Below are the code and all the weights of a small trained network. Each question names an input and a class and asks about switching units off, where a switched-off unit gives its printed mean instead of its output.

import numpy as np


def w(rows, s, z=0):
    codes = np.array(rows[::2]) - 128.0
    scale = np.full(codes.shape[1], s)
    scale[-1] = z or s
    return codes * scale


def norm(h):
    return h / np.sqrt((h * h).mean(-1, keepdims=True) + 1e-5)


def f(y):
    return y / 2 * (1 + np.tanh(0.7978845608 * (y + 0.044715 * y**3)))


def log_softmax(a):
    a = a - a.max(-1, keepdims=True)
    return a - np.log(np.exp(a).sum(-1, keepdims=True))


def net(x, mask):
    res = np.array(x, float).reshape(1, 7) / 4 @ E
    u = 0
    for l in range(3):
        y = f(norm(res) @ A[l][:, :-1].T + A[l][:, -1])
        res = res + np.where(mask[u : u + 14], y, B[l][:, -1]) @ B[l][:, :-1]
        u += 14
    return log_softmax(norm(res)[-1] @ U[:, :-1].T + U[:, -1])


A, B = {}, {}
E = w([
[234,234,178,179,60,120,87],'x0',
[136,125,129,114,112,127,125],'x1',
[120,36,103,194,70,95,191],'x2',
[127,134,115,128,122,126,116],'x3',
[122,124,128,132,135,112,112],'x4',
[1,145,172,177,67,191,119],'x5',
[133,116,137,120,124,131,125],'x6',
],0.0098)
A[0] = w([
[83,133,157,96,154,176,79,27],'0.n1',
[99,126,233,123,95,115,111,78],'0.n2',
[92,157,228,175,61,143,75,58],'0.n3',
[75,115,160,135,150,139,134,126],'0.n4',
[98,208,151,51,179,134,108,253],'0.n5',
[255,173,140,158,140,65,152,149],'0.n6',
[150,94,40,17,162,85,151,134],'0.n7',
[114,101,113,62,233,90,180,75],'0.n8',
[165,110,102,192,147,118,176,171],'0.n9',
[146,136,67,47,128,91,98,80],'0.n10',
[132,62,89,105,212,112,137,115],'0.n11',
[98,136,162,125,86,108,72,58],'0.n12',
[18,168,110,44,136,109,178,118],'0.n13',
[58,159,144,88,125,127,107,109],'0.n14',
],0.0093,0.0057)
B[0] = w([
[133,142,45,102,56,156,131,139],'0.n1',
[119,188,81,131,117,125,123,143],'0.n2',
[120,196,69,191,216,133,254,187],'0.n3',
[92,112,101,114,67,152,105,155],'0.n4',
[142,162,229,133,133,247,2,232],'0.n5',
[140,83,136,28,71,43,95,254],'0.n6',
[112,216,136,205,177,168,228,208],'0.n7',
[144,225,164,193,129,182,183,184],'0.n8',
[176,63,135,59,76,87,91,176],'0.n9',
[162,94,156,215,176,185,91,149],'0.n10',
[139,207,101,147,99,104,216,188],'0.n11',
[131,132,115,130,179,173,162,131],'0.n12',
[145,82,46,78,108,195,73,185],'0.n13',
[106,68,54,123,127,182,109,155],'0.n14',
],0.0079,0.0085)
A[1] = w([
[173,157,145,92,237,115,97,125],'1.n1',
[131,153,134,129,5,201,125,160],'1.n2',
[197,178,117,189,73,138,96,183],'1.n3',
[23,124,52,132,131,198,193,145],'1.n4',
[135,82,58,35,173,135,202,48],'1.n5',
[6,35,181,98,92,133,205,126],'1.n6',
[161,62,97,157,172,157,221,115],'1.n7',
[125,203,111,76,43,143,141,99],'1.n8',
[89,183,115,80,226,215,143,92],'1.n9',
[55,75,77,231,78,111,242,108],'1.n10',
[149,161,201,137,145,133,125,95],'1.n11',
[2,26,111,87,89,197,90,127],'1.n12',
[92,229,141,136,185,157,142,28],'1.n13',
[59,250,121,120,128,117,119,3],'1.n14',
],0.0084,0.0049)
B[1] = w([
[94,136,193,101,160,102,93,164],'1.n1',
[121,117,102,157,177,103,131,200],'1.n2',
[82,102,121,101,128,116,200,202],'1.n3',
[191,79,149,108,139,67,47,254],'1.n4',
[61,168,106,170,72,105,143,140],'1.n5',
[124,152,177,171,188,145,133,189],'1.n6',
[81,153,184,141,84,97,102,171],'1.n7',
[152,99,136,116,213,189,125,155],'1.n8',
[203,92,167,122,102,163,94,203],'1.n9',
[53,162,99,115,133,83,167,235],'1.n10',
[111,103,96,207,188,140,116,150],'1.n11',
[74,41,86,135,246,119,112,213],'1.n12',
[192,129,173,159,106,197,177,170],'1.n13',
[173,152,137,139,159,175,149,142],'1.n14',
],0.011,0.0078)
A[2] = w([
[37,197,124,126,93,95,179,88],'2.n1',
[172,86,103,75,196,168,73,106],'2.n2',
[133,114,42,202,132,88,174,158],'2.n3',
[44,88,75,83,172,148,72,92],'2.n4',
[87,193,141,188,118,184,62,70],'2.n5',
[134,116,209,118,132,124,55,79],'2.n6',
[161,197,143,68,184,136,109,125],'2.n7',
[112,92,169,153,98,253,100,122],'2.n8',
[108,189,187,161,115,80,219,176],'2.n9',
[91,75,88,117,64,141,121,3],'2.n10',
[111,185,106,227,197,136,57,138],'2.n11',
[232,232,143,134,85,211,107,35],'2.n12',
[164,116,180,67,159,139,65,132],'2.n13',
[125,178,144,106,120,103,37,6],'2.n14',
],0.011,0.0058)
B[2] = w([
[167,191,43,171,82,214,176,186],'2.n1',
[115,186,153,36,17,164,110,226],'2.n2',
[29,201,101,134,18,64,161,210],'2.n3',
[179,23,146,152,189,94,59,209],'2.n4',
[175,97,106,138,131,122,208,167],'2.n5',
[50,168,123,87,53,46,101,185],'2.n6',
[47,156,223,138,181,128,76,210],'2.n7',
[242,94,65,146,185,128,150,213],'2.n8',
[99,99,39,136,86,233,58,253],'2.n9',
[160,148,161,87,121,91,132,120],'2.n10',
[181,178,156,101,106,128,254,227],'2.n11',
[145,133,235,146,200,111,195,234],'2.n12',
[68,139,61,166,60,119,94,243],'2.n13',
[66,249,176,32,111,135,73,146],'2.n14',
],0.0084,0.007)
U = w([
[197,218,208,155,216,234,178,254],'0',
[44,217,15,193,40,152,231,227],'1',
[165,57,81,81,202,232,40,67],'2',
[25,43,44,196,200,75,152,38],'3',
[120,234,230,27,84,90,69,87],'4',
[179,107,86,44,7,14,167,26],'5',
],0.012,0.0035)

Each question gives the input, the list of numbers given to net, and the class t.
The units are the neurons (one row each of A and B). Each row of codes is followed by its name. A weight is (code - 128) times the scale printed after its matrix; where a second scale follows, it is the last column's (A, B and U).
mask holds one flag per neuron, layer by layer. A switched-off neuron (its flag False) gives its mean, the last column of its row in B, instead of its output. The means were averaged over made-up inputs and are rounded, as every weight is.
A unit's drop is (log p(t) with every unit on - log p(t) with that unit switched off) / (log p(t) with every unit on - log p(t) with every unit switched off).
The circuit of an input: a set's keep is (log p(t) with only the set's units on - log p(t) with every unit switched off) / (log p(t) with every unit on - log p(t) with every unit switched off). Starting from the 12 units with the biggest drops (on a tie, the unit counted first), units are removed one at a time, each time the one whose removal leaves the highest keep (on an exact tie, the one counted first), for as long as the keep stays at least 0.8.
circuit, biggest first: the units of the circuit, biggest drop first
k most important neurons: the k neurons with the biggest drops, biggest first
k most important neurons of layer l: the k neurons of layer l with the biggest drops, biggest first
drop when u is switched off: that unit's drop, to one decimal
input [-4,1,0,2,1,3,7], class 2: circuit, biggest first -> [0.n13]
input [-2,-5,0,-4,3,-7,-5], class 0: 2 most important neurons -> [0.n8, 1.n10]
input [-6,-2,0,-7,-5,-3,-6], class 0: 2 most important neurons -> [0.n8, 1.n9]
input [-1,-1,2,5,-8,1,-7], class 3: 2 most important neurons of layer 0 -> [0.n5, 0.n6]
input [0,-4,7,-6,-7,4,2], class 3: 3 most important neurons -> [1.n12, 0.n7, 0.n11]
input [0,-7,8,-2,-4,-5,1], class 1: 2 most important neurons -> [1.n4, 0.n5]
input [8,0,1,-2,-7,-2,3], class 5: 3 most important neurons -> [0.n5, 1.n3, 1.n6]
input [0,-6,4,-2,-4,1,0], class 3: 2 most important neurons -> [0.n7, 0.n3]
input [7,-6,3,-6,3,1,0], class 1: 3 most important neurons -> [0.n3, 1.n4, 1.n9]
input [6,1,1,3,5,3,-8], class 1: 2 most important neurons -> [0.n5, 1.n3]
input [0,-4,-2,-3,-4,7,3], class 2: 2 most important neurons of layer 0 -> [0.n7, 0.n14]
input [-1,1,7,-8,8,0,5], class 1: 4 most important neurons of layer 0 -> [0.n5, 0.n13, 0.n6, 0.n14]
input [0,-1,-7,0,-1,4,5], class 2: 3 most important neurons -> [0.n14, 0.n7, 0.n8]
input [-1,-4,7,-4,2,4,0], class 3: circuit, biggest first -> [1.n12]
input [-2,-8,0,0,-8,7,-1], class 2: drop when 0.n13 is switched off -> 0.1
input [-7,-7,-8,-7,-4,6,-6], class 2: drop when 1.n2 is switched off -> 0.0
input [-2,-4,3,-1,1,7,-1], class 3: drop when 0.n5 is switched off -> 0.1
input [5,-5,0,3,-2,-4,-7], class 4: 2 most important neurons of layer 2 -> [2.n14, 2.n8]
input [6,-5,2,6,6,-4,-5], class 5: drop when 0.n5 is switched off -> 0.3
input [-2,6,-3,-7,-1,-7,3], class 0: most important neuron of layer 0 -> [0.n7]
